Below are the code and all the weights of a small trained network. Each question names an input and a class and asks about switching units off, where a switched-off unit gives its printed mean instead of its output.

import numpy as np


def w(rows, s, z=0):
    codes = np.array(rows[::2]) - 128.0
    scale = np.full(codes.shape[1], s)
    scale[-1] = z or s
    return codes * scale


def norm(h):
    return h / np.sqrt((h * h).mean(-1, keepdims=True) + 1e-5)


def f(y):
    return np.maximum(y, 0)


def log_softmax(a):
    a = a - a.max(-1, keepdims=True)
    return a - np.log(np.exp(a).sum(-1, keepdims=True))


def net(x, mask):
    res = np.array(x, float).reshape(1, 3) / 4 @ E
    u = 0
    for l in range(3):
        y = f(norm(res) @ A[l][:, :-1].T + A[l][:, -1])
        res = res + np.where(mask[u : u + 3], y, B[l][:, -1]) @ B[l][:, :-1]
        u += 3
    return log_softmax(norm(res)[-1] @ U[:, :-1].T + U[:, -1])


A, B = {}, {}
E = w([
[131,179,127,162,126,89,163,50,148,171,146,141],'x0',
[151,171,188,196,89,83,91,63,148,132,58,116],'x1',
[137,132,171,1,84,194,165,130,203,114,180,170],'x2',
],0.0031)
A[0] = w([
[192,153,149,93,37,161,121,142,196,131,113,168,238],'0.n0',
[102,103,117,137,71,126,28,166,93,53,79,59,3],'0.n1',
[2,32,115,109,119,89,124,169,111,69,192,158,133],'0.n2',
],0.0032,0.00044)
B[0] = w([
[72,105,67,123,133,255,102,179,37,185,218,97,253],'0.n0',
[100,50,143,165,87,161,126,71,143,167,77,210,240],'0.n1',
[114,146,119,95,130,173,129,166,165,103,182,69,238],'0.n2',
],0.0048,0.0029)
A[1] = w([
[110,87,106,87,13,155,121,23,187,92,137,252,1],'1.n0',
[173,127,47,183,156,109,169,207,176,92,229,188,89],'1.n1',
[121,42,212,80,173,254,55,202,134,10,98,140,182],'1.n2',
],0.0028,0.00082)
B[1] = w([
[52,88,106,253,105,133,195,151,87,50,21,75,170],'1.n0',
[97,219,117,198,140,100,167,29,177,20,19,129,181],'1.n1',
[177,164,194,96,117,138,211,150,203,162,148,89,254],'1.n2',
],0.0047,0.0043)
A[2] = w([
[25,117,58,175,101,177,132,110,104,166,164,47,65],'2.n0',
[126,167,90,36,132,159,115,230,172,109,250,157,145],'2.n1',
[150,254,63,108,150,10,130,2,98,149,209,110,3],'2.n2',
],0.0032,0.00043)
B[2] = w([
[4,249,201,145,40,107,106,147,122,145,197,84,231],'2.n0',
[219,12,149,129,173,38,74,166,132,129,49,160,255],'2.n1',
[121,62,188,27,141,109,181,151,254,22,35,139,200],'2.n2',
],0.0053,0.0041)
U = w([
[46,206,181,159,60,178,135,139,110,147,176,87,160],'0',
[180,169,5,119,179,136,137,116,67,134,162,172,28],'1',
[183,167,34,78,215,181,86,17,45,141,177,139,4],'2',
[219,51,166,41,125,180,144,210,145,144,181,119,175],'3',
[208,180,41,116,188,145,114,108,103,83,179,148,42],'4',
[108,106,153,119,137,85,166,104,190,2,26,130,170],'5',
[181,134,30,113,154,146,136,76,45,65,173,148,24],'6',
[134,78,92,212,128,85,27,81,48,155,93,169,134],'7',
],0.0075,0.0041)

Each question gives the input, the list of numbers given to net, and the class t.
The units are the neurons (one row each of A and B). Each row of codes is followed by its name. A weight is (code - 128) times the scale printed after its matrix; where a second scale follows, it is the last column's (A, B and U).
mask holds one flag per neuron, layer by layer. A switched-off neuron (its flag False) gives its mean, the last column of its row in B, instead of its output. The means were averaged over made-up inputs and are rounded, as every weight is.
A unit's drop is (log p(t) with every unit on - log p(t) with that unit switched off) / (log p(t) with every unit on - log p(t) with every unit switched off).
The circuit of an input: a set's keep is (log p(t) with only the set's units on - log p(t) with every unit switched off) / (log p(t) with every unit on - log p(t) with every unit switched off). Starting from all 9 units, units are removed one at a time, each time the one whose removal leaves the highest keep (on an exact tie, the one counted first), for as long as the keep stays at least 0.8.
units of the circuit, in order: the units of the circuit, biggest drop first
most important unit: the unit with the biggest drop
top k neurons: the k neurons with the biggest drops, biggest first
k most important neurons of layer l: the k neurons of layer l with the biggest drops, biggest first
input [0,8,4], class 0: most important unit => 0.n0
input [-3,7,-2], class 7: units of the circuit, in order => [2.n2 1.n2]
input [8,-3,8], class 0: top 3 neurons => [1.n0 2.n0 1.n2]
input [0,0,-3], class 7: top 4 neurons => [0.n0 0.n2 2.n2 0.n1]
input [6,-4,4], class 0: top 2 neurons => [2.n0 1.n0]
input [0,2,4], class 3: units of the circuit, in order => [0.n0 2.n1]
input [6,-3,3], class 0: units of the circuit, in order => [1.n0 2.n0]
input [6,8,4], class 0: units of the circuit, in order => [0.n0 2.n1]
input [8,-4,2], class 5: 2 most important neurons of layer 0 => [0.n1 0.n0]
input [2,-6,-1], class 5: top 2 neurons => [1.n1 0.n0]
input [-7,-2,-5], class 3: units of the circuit, in order => [1.n2 1.n0]
input [-1,6,-3], class 7: units of the circuit, in order => [2.n2 1.n2]
input [6,2,-6], class 5: top 2 neurons => [2.n2 0.n0]
input [-4,-1,-7], class 0: top neuron => [2.n1]
input [5,5,-8], class 5: 2 most important neurons of layer 0 => [0.n0 0.n1]
input [-2,8,5], class 0: top 2 neurons => [0.n0 0.n2]
input [-7,5,1], class 0: 2 most important neurons of layer 0 => [0.n1 0.n0]
input [5,0,6], class 0: top 2 neurons => [2.n0 1.n0]
input [-2,6,-3], class 7: top 2 neurons => [2.n2 1.n2]
input [4,-8,-1], class 5: most important unit => 1.n1
input [-1,-4,-8], class 0: top 2 neurons => [2.n1 2.n0]
input [0,0,-4], class 7: 2 most important neurons of layer 1 => [1.n0 1.n2]
